Two labels a row
[ 2.45 -7.24 -1.60 -2.51 -2.95 -6.24 -0.86  5.65 -2.81 -0.43 -0.95 -0.56
  1.97  3.77 -2.54 -3.68 -0.20  1.00 -3.06  0.46  2.17  1.88  0.52 -1.58
 -2.02 -4.03  1.25  7.58  0.98 -2.40 -2.40  0.60 -1.93 -0.08 -2.90  0.61
 -1.32 -1.97]
P & Qc
[-0.46 -1.56 -0.11 -0.57 -1.08 -4.32 -0.58  1.69 -3.28  0.23 -1.70  2.20
  0.99  2.47  0.52 -1.85  1.32  0.53 -2.71  0.45  1.21  0.85 -0.81 -0.21
  0.10 -4.43  0.53  3.93 -0.54 -2.70  1.79 -0.82 -1.35  1.39 -1.09 -0.20
 -0.51 -0.33]
Q & Qc
[-0.09 -4.79 -2.29 -0.72 -0.35  2.57  1.00  3.40  3.08  2.18  1.72 -0.71
 -0.61  0.67 -2.86 -0.86 -1.24 -1.42 -1.00 -2.43 -0.82 -2.45 -2.55  2.86
 -1.58  4.21  1.57  3.40 -0.22 -2.49 -2.85  1.01 -1.75 -0.93  1.98 -1.20
  0.97 -2.10]
D & NT
[ 0.50 -4.16 -2.23 -2.49 -2.90 -4.99  0.18  0.18 -0.50 -1.21 -0.32 -1.11
  0.58  2.95 -0.33 -4.22  0.17 -0.59 -1.54  1.59  1.46  1.12  0.70  0.11
 -1.40 -3.45  0.99  3.35 -0.34 -1.90 -1.04  1.97 -2.44  1.29 -3.54  1.53
 -1.58  2.56]
Q & JM
[ 2.10 -3.15 -1.63 -1.12  1.09  2.60  4.29  2.35  4.57  0.44  3.90 -0.41
 -1.53  1.89 -3.65 -1.02 -2.08 -0.19  2.27 -4.76 -1.02 -0.95 -2.00  2.88
 -1.45  6.61  3.06  1.07  1.49 -2.98 -1.82  1.31  0.90 -0.99  1.27 -1.23
  1.40 -1.30]
Q & NT
[ 0.40 -4.83 -1.49 -3.11 -2.62 -2.99 -1.75  3.27 -0.38 -0.53 -0.21 -1.66
  0.97  2.44 -1.38 -4.94 -0.83  1.18 -2.68  1.04  1.39 -1.33  0.34 -0.33
 -2.63 -2.59  0.05  6.20 -3.05 -1.83 -4.08  1.22 -3.33 -0.71 -2.13  0.72
 -2.73 -1.04]
P & JM
[ 0.42 -3.78 -1.98 -1.21 -3.26  1.64  3.23  3.88  2.91 -1.02  0.73 -0.14
 -0.04  3.27 -2.63 -2.59 -2.08 -1.16 -1.88 -3.08 -0.03 -1.05 -2.93  2.07
 -1.16  4.96  2.87  4.43 -1.24 -4.26 -2.90  1.04 -0.79 -2.90 -0.07 -0.85
  0.55 -2.96]
D & Lz
[ 0.36 -1.42 -0.50  0.04  0.89 -6.67  2.00  0.00 -3.57 -0.56 -1.43  1.02
  0.81  2.52  0.86 -0.49  2.02  1.47 -0.71  0.05  1.33  4.01  0.62 -0.24
 -0.13 -3.61  1.69  0.78  0.80 -1.46  4.32  0.34 -0.35  2.79 -3.20  1.53
 -0.61  1.84]
S & Qc
[ 1.90 -4.50 -0.82 -2.15 -3.87 -3.19  0.66  3.23 -0.83 -3.00 -0.96 -1.69
  1.99  3.37 -2.46 -4.16  0.05  1.36 -2.11 -1.08  0.82  0.86  0.35 -1.50
 -1.60  0.45  2.57  4.76 -0.68 -1.65 -3.00  2.06 -1.52 -2.24 -4.36  2.03
 -1.39  0.09]
S & Qc
[ 1.18 -2.53 -2.16 -1.02 -0.35  2.47  3.72  0.50  2.20  0.59  1.26  1.68
 -1.47  2.24 -2.05 -1.14 -2.64 -0.34  0.66 -1.21  1.05 -0.89 -1.47  4.19
 -0.98  1.95  0.42  1.16  1.32 -2.62 -1.79 -0.04  0.54  0.70  2.37 -1.86
  0.35 -1.51]
Q & Lz
[ 0.97 -4.79 -1.34 -2.72 -0.50 -5.31 -1.06  3.75 -1.98  0.77  0.12 -1.32
  0.66  2.13 -1.18 -5.05  0.19  2.34 -0.97  0.64  1.25 -0.18  0.95 -0.63
 -2.35 -4.55 -0.36  4.57 -0.14 -2.17 -3.16  0.43 -3.67  0.92 -2.17 -0.75
 -2.93  0.04]
P & JM
